Below is a small trained network, with its code and all its weights. Each question gives an input and a target symbol and asks what happens when units are switched off, that is, made to give their printed mean instead of their output.

import numpy as np


def w(rows, s, z=0):
    codes = np.array(rows[::2]) - 128.0
    scale = np.full(codes.shape[1], s)
    scale[-1] = z or s
    return codes * scale


def norm(h):
    return h / np.sqrt((h * h).mean(-1, keepdims=True) + 1e-5)


def f(y):
    return np.maximum(y, 0)


def softmax(a):
    e = np.exp(a - a.max(-1, keepdims=True))
    return e / e.sum(-1, keepdims=True)


def log_softmax(a):
    a = a - a.max(-1, keepdims=True)
    return a - np.log(np.exp(a).sum(-1, keepdims=True))


def net(x, mask):
    ids = ['αβγδεζηθλμξστφψω'.index(c) for c in x.split()]
    T = len(ids)
    res = E[ids] + P[:T]
    r = norm(res)
    for j in range(2):
        rows = slice(2 * j, 2 * j + 2)
        q, k, v = (r @ M[0][rows].T for M in (Q, K, V))
        z = softmax(np.where(np.tri(T) > 0, q @ k.T / 2**0.5, -1e9)) @ v
        o = O[0][rows]
        res = res + np.where(mask[j], z, o[:, -1]) @ o[:, :-1]
    y = f(norm(res) @ A[0][:, :-1].T + A[0][:, -1])
    res = res + np.where(mask[2:10], y, B[0][:, -1]) @ B[0][:, :-1]
    return log_softmax(norm(res)[-1] @ U[:, :-1].T + U[:, -1])


Q, K, V, O, A, B = {}, {}, {}, {}, {}, {}
E = w([
[95,130,129,108],'α',
[85,135,109,137],'β',
[107,125,133,118],'γ',
[103,130,120,125],'δ',
[89,115,124,102],'ε',
[96,141,118,133],'ζ',
[96,128,117,127],'η',
[97,126,123,115],'θ',
[96,107,93,117],'λ',
[105,117,140,108],'μ',
[105,144,120,149],'ξ',
[109,109,131,105],'σ',
[119,74,152,91],'τ',
[127,147,136,133],'φ',
[109,169,160,192],'ψ',
[143,50,31,2],'ω',
],0.0098)
P = w([
[136,111,89,167],'0',
[117,218,32,100],'1',
[39,103,128,191],'2',
[143,2,87,135],'3',
[146,218,81,87],'4',
[54,110,154,160],'5',
[163,6,84,113],'6',
[141,233,138,82],'7',
[65,95,127,148],'8',
],0.0065)
Q[0] = w([
[131,99,146,153],'h1',
[141,152,78,154],'h1',
[7,109,156,140],'h2',
[209,206,157,167],'h2',
],0.015)
K[0] = w([
[40,160,123,125],'h1',
[109,52,154,245],'h1',
[138,246,188,73],'h2',
[155,88,2,189],'h2',
],0.0083)
V[0] = w([
[146,12,136,189],'h1',
[249,77,142,177],'h1',
[154,176,98,253],'h2',
[97,220,125,122],'h2',
],0.0044)
O[0] = w([
[163,113,172,72,124],'h1',
[164,55,102,106,4],'h1',
[233,103,131,2,50],'h2',
[210,188,168,131,175],'h2',
],0.0072,0.0032)
A[0] = w([
[130,185,156,140,205],'n1',
[84,161,137,187,164],'n2',
[140,91,37,96,13],'n3',
[83,41,136,147,150],'n4',
[134,252,90,35,3],'n5',
[114,107,11,85,203],'n6',
[104,210,115,105,113],'n7',
[85,208,223,3,156],'n8',
],0.0072,0.0027)
B[0] = w([
[116,109,153,39,209],'n1',
[202,83,171,53,245],'n2',
[114,183,254,139,150],'n3',
[159,188,76,141,225],'n4',
[2,238,108,157,223],'n5',
[167,133,187,156,224],'n6',
[130,87,140,149,220],'n7',
[215,98,9,149,253],'n8',
],0.0057,0.005)
U = w([
[99,22,99,185,193],'α',
[137,154,171,113,73],'β',
[115,174,164,155,53],'γ',
[198,142,132,120,76],'δ',
[100,166,190,150,131],'ε',
[117,114,183,84,120],'ζ',
[8,143,148,199,61],'η',
[150,48,111,109,101],'θ',
[74,238,100,101,206],'λ',
[164,92,145,118,182],'μ',
[120,138,187,131,116],'ξ',
[181,84,163,120,96],'σ',
[116,119,139,154,82],'τ',
[155,163,43,126,176],'φ',
[224,104,130,97,2],'ψ',
[157,114,49,47,83],'ω',
],0.017,0.006)

Each question gives the input, a string of symbols that net reads in full, and the target symbol t.
The units are the heads (2 rows each of Q, K, V and O) and the neurons (one row each of A and B). Each row of codes is followed by its name. A weight is (code - 128) times the scale printed after its matrix; where a second scale follows, it is the last column's (O, A, B and U).
mask holds one flag per unit, heads first, then neurons. A switched-off unit (its flag False) gives its mean, the last column of its rows in O or B, instead of its output. The means were averaged over made-up inputs and are rounded, as every weight is.
A unit's drop is (log p(t) with every unit on - log p(t) with that unit switched off) / (log p(t) with every unit on - log p(t) with every unit switched off).
The circuit of an input: a set's keep is (log p(t) with only the set's units on - log p(t) with every unit switched off) / (log p(t) with every unit on - log p(t) with every unit switched off). Starting from all 10 units, units are removed one at a time, each time the one whose removal leaves the highest keep (on an exact tie, the one counted first), for as long as the keep stays at least 0.8.
units of the circuit, in order: the units of the circuit, biggest drop first
unit that matters most: the unit with the biggest drop
top k neurons: the k neurons with the biggest drops, biggest first
which heads matter: for each layer, one digit per head in row order, 1 if its drop is at least 0.15 and else 0, layers parted by /
drop of u: that unit's drop, to one decimal
input γ ω τ ζ τ ζ η γ, target φ: unit that matters most : n8
input τ ψ θ, target φ: units of the circuit, in order : [h2 n8]
input ε ξ γ μ ξ τ φ γ θ, target ζ: top 3 neurons : [n2 n5 n8]
input ζ γ ξ τ δ η β γ η, target ζ: units of the circuit, in order : [n2 n5 n8]
input μ η ε γ τ τ η ψ γ, target φ: units of the circuit, in order : [h2 n8]
input ξ ξ τ μ σ η τ, target α: units of the circuit, in order : [n2 h1]
input δ μ θ α, target φ: which heads matter : 01
input ξ τ α τ τ α τ ψ β, target φ: top 2 neurons : [n8 n5]
input ω η φ γ τ ξ α ξ ζ, target ω: units of the circuit, in order : [h2 n8 n1]
input ξ ψ μ, target φ: top 2 neurons : [n8 n2]
input ω τ τ γ τ μ τ, target α: which heads matter : 01
input τ μ θ γ τ, target φ: top 3 neurons : [n8 n1 n6]
input ε η γ γ τ γ α ω, target λ: top 3 neurons : [n5 n3 n2]
input β γ γ δ δ τ τ γ δ, target ζ: unit that matters most : n2
input τ τ δ α ε δ τ γ ζ, target ζ: top 2 neurons : [n2 n5]
input η τ τ α τ, target ω: units of the circuit, in order : [h2 n2 n8 n4]
input φ μ α ξ γ λ, target ζ: top 2 neurons : [n2 n8]
input α ξ δ, target ω: top 2 neurons : [n8 n6]
input τ τ ζ τ τ ω, target η: top 2 neurons : [n8 n3]
input τ τ θ γ γ ε, target ζ: top neuron : [n2]
input ξ ε τ γ θ τ τ γ τ, target ζ: top 4 neurons : [n2 n8 n5 n6]
input τ ε ζ μ τ γ γ γ μ, target ζ: top 2 neurons : [n2 n5]
input τ ξ η α τ τ τ γ δ, target ζ: drop of n2 : 0.2
